Below are the code and all the weights of a small trained network. Each question names an input and a class and asks about switching units off, where a switched-off unit gives its printed mean instead of its output.

import numpy as np


def w(rows, s, z=0):
    codes = np.array(rows[::2]) - 128.0
    scale = np.full(codes.shape[1], s)
    scale[-1] = z or s
    return codes * scale


def f(y):
    return y / 2 * (1 + np.tanh(0.7978845608 * (y + 0.044715 * y**3)))


def log_softmax(a):
    a = a - a.max(-1, keepdims=True)
    return a - np.log(np.exp(a).sum(-1, keepdims=True))


def net(x, mask):
    res = np.array(x, float).reshape(1, 7) / 4 @ E
    y = f(res @ A[0][:, :-1].T + A[0][:, -1])
    res = res + np.where(mask, y, B[0][:, -1]) @ B[0][:, :-1]
    return log_softmax(res[-1] @ U[:, :-1].T + U[:, -1])


A, B = {}, {}
E = w([
[128,130,128,130],'x0',
[127,127,129,128],'x1',
[106,174,238,200],'x2',
[128,129,128,130],'x3',
[127,127,130,127],'x4',
[143,168,189,4],'x5',
[217,60,190,153],'x6',
],0.014)
A[0] = w([
[135,224,249,105,80],'neuron 0',
[67,174,124,227,211],'neuron 1',
[183,80,184,193,123],'neuron 2',
[131,71,59,150,200],'neuron 3',
[183,118,119,68,132],'neuron 4',
[72,132,98,60,253],'neuron 5',
[253,35,184,143,212],'neuron 6',
],0.015,0.0071)
B[0] = w([
[55,94,75,126,207],'neuron 0',
[94,157,184,165,202],'neuron 1',
[137,99,109,158,201],'neuron 2',
[8,95,94,94,196],'neuron 3',
[191,101,190,69,178],'neuron 4',
[144,204,110,99,202],'neuron 5',
[167,54,132,141,253],'neuron 6',
],0.016,0.024)
U = w([
[69,157,69,105,255],'0',
[115,39,84,107,173],'1',
[117,180,202,185,56],'2',
[179,107,123,253,51],'3',
[186,200,96,52,77],'4',
[204,89,178,57,76],'5',
],0.013,0.0038)

Each question gives the input, the list of numbers given to net, and the class t.
The units are the neurons (one row each of A and B). Each row of codes is followed by its name. A weight is (code - 128) times the scale printed after its matrix; where a second scale follows, it is the last column's (A, B and U).
mask holds one flag per neuron, in row order. A switched-off neuron (its flag False) gives its mean, the last column of its row in B, instead of its output. The means were averaged over made-up inputs and are rounded, as every weight is.
A unit's drop is (log p(t) with every unit on - log p(t) with that unit switched off) / (log p(t) with every unit on - log p(t) with every unit switched off).
The circuit of an input: a set's keep is (log p(t) with only the set's units on - log p(t) with every unit switched off) / (log p(t) with every unit on - log p(t) with every unit switched off). Starting from all 7 units, units are removed one at a time, each time the one whose removal leaves the highest keep (on an exact tie, the one counted first), for as long as the keep stays at least 0.8.
units of the circuit, in order: the units of the circuit, biggest drop first
most important unit: the unit with the biggest drop
k most important neurons: the k neurons with the biggest drops, biggest first
drop of u: that unit's drop, to one decimal
input [5,0,0,7,5,0,-2], class 0: 3 most important neurons => (neuron 4; neuron 6; neuron 1)
input [-5,-5,7,1,-8,-3,-7], class 2: most important unit => neuron 1
input [-8,-5,2,-4,0,-4,-1], class 2: 3 most important neurons => (neuron 6; neuron 1; neuron 0)
input [-2,-7,6,1,6,8,1], class 1: 3 most important neurons => (neuron 0; neuron 5; neuron 1)
input [5,6,-1,-2,5,3,0], class 4: units of the circuit, in order => (neuron 6; neuron 3)
input [-5,0,8,-7,-2,3,-1], class 0: units of the circuit, in order => (neuron 0; neuron 6)
input [-5,-8,1,1,-4,-3,-8], class 2: 2 most important neurons => (neuron 1; neuron 0)
input [-4,-7,0,0,3,7,-3], class 4: 2 most important neurons => (neuron 3; neuron 5)
input [-7,-6,6,8,-1,3,-2], class 0: 2 most important neurons => (neuron 0; neuron 6)
input [5,-4,8,6,2,-4,-3], class 2: 2 most important neurons => (neuron 1; neuron 6)
input [3,7,3,0,-8,-8,0], class 2: 2 most important neurons => (neuron 1; neuron 6)
input [-2,0,0,6,6,-7,-7], class 0: 2 most important neurons => (neuron 3; neuron 4)
input [-5,-1,4,1,6,-2,-1], class 2: 2 most important neurons => (neuron 6; neuron 1)
input [5,1,-8,4,6,4,5], class 5: most important unit => neuron 4
input [-8,1,-8,5,-7,8,0], class 4: 2 most important neurons => (neuron 5; neuron 6)
input [-4,-5,8,-2,1,-4,-1], class 2: 2 most important neurons => (neuron 1; neuron 6)
input [-6,-1,7,-1,3,8,7], class 1: drop of neuron 0 => 1.1
input [1,5,3,8,8,-7,-7], class 2: drop of neuron 1 => 0.8
input [-6,6,-4,1,0,-6,-8], class 0: drop of neuron 4 => 0.0
input [-6,-2,7,-3,2,-2,-5], class 2: units of the circuit, in order => (neuron 1)
